Below are the code and all the weights of a small trained network. Each question names an input and a target symbol and asks about switching units off, where a switched-off unit gives its printed mean instead of its output.

import numpy as np


def w(rows, s, z=0):
    codes = np.array(rows[::2]) - 128.0
    scale = np.full(codes.shape[1], s)
    scale[-1] = z or s
    return codes * scale


def norm(h):
    return h / np.sqrt((h * h).mean(-1, keepdims=True) + 1e-5)


def f(y):
    return np.maximum(y, 0)


def softmax(a):
    e = np.exp(a - a.max(-1, keepdims=True))
    return e / e.sum(-1, keepdims=True)


def log_softmax(a):
    a = a - a.max(-1, keepdims=True)
    return a - np.log(np.exp(a).sum(-1, keepdims=True))


def net(x, mask):
    ids = ['ΓΘΦαβδημξψ'.index(c) for c in x.split()]
    T = len(ids)
    res = E[ids] + P[:T]
    u = 0
    for l in range(2):
        q, k, v = (norm(res) @ M[l].T for M in (Q, K, V))
        z = softmax(np.where(np.tri(T) > 0, q @ k.T / 2**0.5, -1e9)) @ v
        res = res + np.where(mask[u], z, O[l][:, -1]) @ O[l][:, :-1]
        u += 1
        y = f(norm(res) @ A[l][:, :-1].T + A[l][:, -1])
        res = res + np.where(mask[u : u + 4], y, B[l][:, -1]) @ B[l][:, :-1]
        u += 4
    return log_softmax(norm(res)[-1] @ U[:, :-1].T + U[:, -1])


Q, K, V, O, A, B = {}, {}, {}, {}, {}, {}
E = w([
[84,74,114,157],'Γ',
[199,106,112,112],'Θ',
[81,103,5,56],'Φ',
[148,197,182,177],'α',
[214,114,102,99],'β',
[129,66,138,145],'δ',
[119,214,67,108],'η',
[236,158,115,116],'μ',
[82,82,142,148],'ξ',
[111,72,142,147],'ψ',
],0.0026)
P = w([
[113,61,207,122],'0',
[84,80,210,160],'1',
[119,86,193,151],'2',
[136,102,160,115],'3',
[175,108,125,66],'4',
[173,63,95,7],'5',
],0.0016)
Q[0] = w([
[108,29,136,4],'0.h1',
[140,52,190,62],'0.h1',
],0.0035)
K[0] = w([
[160,164,19,62],'0.h1',
[111,106,3,38],'0.h1',
],0.0032)
V[0] = w([
[183,229,186,217],'0.h1',
[5,78,101,188],'0.h1',
],0.0025)
O[0] = w([
[118,58,47,176,251],'0.h1',
[152,93,154,4,51],'0.h1',
],0.003,0.0013)
A[0] = w([
[181,179,178,167,104],'0.n1',
[253,151,112,158,252],'0.n2',
[130,105,176,42,119],'0.n3',
[10,158,105,147,167],'0.n4',
],0.0029,0.0013)
B[0] = w([
[45,85,135,33,185],'0.n1',
[4,67,139,130,251],'0.n2',
[102,216,110,68,153],'0.n3',
[217,108,134,187,163],'0.n4',
],0.0026,0.0029)
Q[1] = w([
[5,40,32,104],'1.h1',
[162,220,203,198],'1.h1',
],0.0032)
K[1] = w([
[118,109,2,43],'1.h1',
[206,119,156,198],'1.h1',
],0.0039)
V[1] = w([
[73,155,2,56],'1.h1',
[245,11,98,86],'1.h1',
],0.0035)
O[1] = w([
[216,102,171,178,7],'1.h1',
[124,255,129,168,63],'1.h1',
],0.0053,0.0013)
A[1] = w([
[49,93,254,252,251],'1.n1',
[75,131,55,80,80],'1.n2',
[118,76,125,74,113],'1.n3',
[68,223,139,204,174],'1.n4',
],0.003,0.0019)
B[1] = w([
[255,157,94,121,254],'1.n1',
[90,123,206,92,176],'1.n2',
[78,152,125,232,176],'1.n3',
[162,234,131,190,157],'1.n4',
],0.0033,0.0034)
U = w([
[87,183,152,112,3],'Γ',
[1,19,43,142,208],'Θ',
[124,146,189,55,64],'Φ',
[207,17,85,194,180],'α',
[201,136,136,102,24],'β',
[126,209,138,159,123],'δ',
[191,132,68,170,185],'η',
[193,221,109,193,164],'μ',
[93,117,182,46,163],'ξ',
[94,152,172,78,67],'ψ',
],0.0092,0.0039)

Each question gives the input, a string of symbols that net reads in full, and the target symbol t.
The units are the heads (2 rows each of Q, K, V and O) and the neurons (one row each of A and B). Each row of codes is followed by its name. A weight is (code - 128) times the scale printed after its matrix; where a second scale follows, it is the last column's (O, A, B and U).
mask holds one flag per unit, layer by layer, with each layer's heads first. A switched-off unit (its flag False) gives its mean, the last column of its rows in O or B, instead of its output. The means were averaged over made-up inputs and are rounded, as every weight is.
A unit's drop is (log p(t) with every unit on - log p(t) with that unit switched off) / (log p(t) with every unit on - log p(t) with every unit switched off).
The circuit of an input: a set's keep is (log p(t) with only the set's units on - log p(t) with every unit switched off) / (log p(t) with every unit on - log p(t) with every unit switched off). Starting from all 10 units, units are removed one at a time, each time the one whose removal leaves the highest keep (on an exact tie, the one counted first), for as long as the keep stays at least 0.8.
circuit, biggest first: the units of the circuit, biggest drop first
most important unit: the unit with the biggest drop
k most important neurons: the k neurons with the biggest drops, biggest first
top k neurons in layer l: the k neurons of layer l with the biggest drops, biggest first
drop when u is switched off: that unit's drop, to one decimal
input η η α η Γ, target α: circuit, biggest first -> (1.h1)
input η Γ β β, target μ: 3 most important neurons -> (0.n4 1.n4 0.n1)
input ξ η ξ η, target ξ: circuit, biggest first -> (1.n1 0.h1 1.h1)
input η η Γ, target α: 2 most important neurons -> (1.n1 0.n2)
input α β α β μ, target μ: circuit, biggest first -> (1.h1 0.n2)
input η ξ α, target ξ: circuit, biggest first -> (0.h1 1.h1 0.n4 0.n2)
input η β ξ, target μ: 3 most important neurons -> (0.n2 0.n4 0.n1)
input α ξ α ξ α μ, target Θ: top 3 neurons in layer 1 -> (1.n1 1.n3 1.n4)
input η α α η, target Θ: top 3 neurons in layer 0 -> (0.n4 0.n1 0.n2)
input α η α α Θ, target Θ: circuit, biggest first -> (1.n1 0.n2)
input β η η ψ, target α: 3 most important neurons -> (0.n2 1.n1 0.n1)
input α β Γ, target μ: 3 most important neurons -> (1.n1 1.n4 0.n2)
input β α β ξ, target μ: circuit, biggest first -> (1.h1 1.n1)
input η α α β, target Θ: most important unit -> 0.n4
input α α α η Φ ξ, target ξ: 3 most important neurons -> (0.n3 1.n1 0.n2)
input α α Φ, target α: 3 most important neurons -> (0.n2 1.n1 1.n4)
input ξ α β, target Θ: top 3 neurons in layer 0 -> (0.n2 0.n3 0.n4)
input η α α μ α α, target Θ: 2 most important neurons -> (0.n4 0.n1)
input ξ Φ α α α, target α: top 2 neurons in layer 1 -> (1.n1 1.n2)
input η α α Φ, target α: top neuron in layer 0 -> (0.n2)
input β η α α α Θ, target Θ: drop when 1.n1 is switched off -> 0.8
input ξ β η η η, target α: drop when 1.h1 is switched off -> 1.6
input α η δ β β, target μ: drop when 0.h1 is switched off -> 0.1
input β η β Θ β α, target μ: drop when 0.n2 is switched off -> 0.1
